Here is a tiny trained network, its code and every weight. The questions are about switching its units off for an input and a class, where a switched-off unit gives its printed mean instead of its output.

import numpy as np


def w(rows, s, z=0):
    codes = np.array(rows[::2]) - 128.0
    scale = np.full(codes.shape[1], s)
    scale[-1] = z or s
    return codes * scale


def f(y):
    return np.maximum(y, 0)


def log_softmax(a):
    a = a - a.max(-1, keepdims=True)
    return a - np.log(np.exp(a).sum(-1, keepdims=True))


def net(x, mask):
    res = np.array(x, float).reshape(1, 8) / 4 @ E
    y = f(res @ A[0][:, :-1].T + A[0][:, -1])
    res = res + np.where(mask, y, B[0][:, -1]) @ B[0][:, :-1]
    return log_softmax(res[-1] @ U[:, :-1].T + U[:, -1])


A, B = {}, {}
E = w([
[180,12,210,85,177,107,127],'x0',
[65,78,162,136,108,2,161],'x1',
[149,92,80,141,136,163,208],'x2',
[147,134,139,117,114,139,86],'x3',
[157,216,121,206,106,68,183],'x4',
[33,88,87,166,238,202,132],'x5',
[93,121,136,83,232,189,139],'x6',
[184,83,38,71,187,54,114],'x7',
],0.0094)
A[0] = w([
[130,29,137,156,62,106,161,104],'n0',
[144,104,117,48,240,89,122,125],'n1',
[39,202,105,145,132,185,134,81],'n2',
[116,87,138,152,123,2,100,198],'n3',
[208,172,42,132,118,126,242,129],'n4',
[139,182,121,187,115,194,132,184],'n5',
[113,149,119,140,16,148,96,185],'n6',
[31,105,81,164,150,170,103,198],'n7',
[160,49,108,111,225,152,58,253],'n8',
[134,84,161,152,113,41,190,188],'n9',
],0.0095,0.0058)
B[0] = w([
[133,49,189,166,59,133,133,176],'n0',
[125,113,104,43,142,109,136,215],'n1',
[131,122,140,212,157,129,85,192],'n2',
[113,152,70,118,63,18,180,227],'n3',
[171,143,36,164,135,255,166,190],'n4',
[142,173,170,158,144,198,122,195],'n5',
[137,116,135,133,78,173,28,205],'n6',
[81,85,157,147,219,127,104,209],'n7',
[112,128,153,37,186,121,173,250],'n8',
[104,55,109,111,31,107,237,210],'n9',
],0.0098,0.015)
U = w([
[134,121,103,80,117,38,135,92],'0',
[141,94,205,83,120,169,121,217],'1',
[165,170,100,132,121,174,121,140],'2',
[168,169,193,73,50,147,8,158],'3',
[123,43,162,161,17,104,155,3],'4',
[118,59,137,66,154,140,93,19],'5',
[51,122,200,176,154,140,38,85],'6',
],0.013,0.004)

Each question gives the input, the list of numbers given to net, and the class t.
The units are the neurons (one row each of A and B). Each row of codes is followed by its name. A weight is (code - 128) times the scale printed after its matrix; where a second scale follows, it is the last column's (A, B and U).
mask holds one flag per neuron, in row order. A switched-off neuron (its flag False) gives its mean, the last column of its row in B, instead of its output. The means were averaged over made-up inputs and are rounded, as every weight is.
A unit's drop is (log p(t) with every unit on - log p(t) with that unit switched off) / (log p(t) with every unit on - log p(t) with every unit switched off).
The circuit of an input: a set's keep is (log p(t) with only the set's units on - log p(t) with every unit switched off) / (log p(t) with every unit on - log p(t) with every unit switched off). Starting from all 10 units, units are removed one at a time, each time the one whose removal leaves the highest keep (on an exact tie, the one counted first), for as long as the keep stays at least 0.8.
circuit, biggest first: the units of the circuit, biggest drop first
unit that matters most: the unit with the biggest drop
k most important neurons: the k neurons with the biggest drops, biggest first
drop of u: that unit's drop, to one decimal
input [6,5,-6,-8,-1,-4,-1,4], class 4: circuit, biggest first : n9
input [-2,-6,7,8,-6,6,8,-5], class 6: 2 most important neurons : n2; n7
input [1,1,-8,5,8,-1,6,-1], class 3: circuit, biggest first : n7; n9
input [8,0,1,-2,6,-8,0,8], class 4: 2 most important neurons : n9; n0
input [7,3,-3,7,6,-3,5,-2], class 4: 2 most important neurons : n9; n8
input [7,-8,-8,-8,2,3,-6,6], class 0: 2 most important neurons : n7; n6
input [4,7,-4,6,5,1,-4,6], class 4: 3 most important neurons : n9; n0; n8
input [2,2,-1,-8,8,-8,2,7], class 4: 2 most important neurons : n9; n8
input [-1,0,4,-4,4,-1,6,7], class 2: 3 most important neurons : n4; n3; n7
input [-3,-2,6,-5,-5,-2,-6,3], class 2: 2 most important neurons : n4; n9
input [-5,3,8,0,-5,-1,-3,-6], class 6: drop of n3 : 0.2
input [5,-4,-8,-2,4,-5,-6,3], class 4: drop of n1 : 0.1
input [-6,-4,2,-6,8,-7,-8,-4], class 2: drop of n4 : 2.3
input [3,0,-7,-7,1,-3,8,5], class 0: drop of n3 : 0.0
input [4,-1,-8,2,-1,-6,7,-8], class 3: unit that matters most : n7
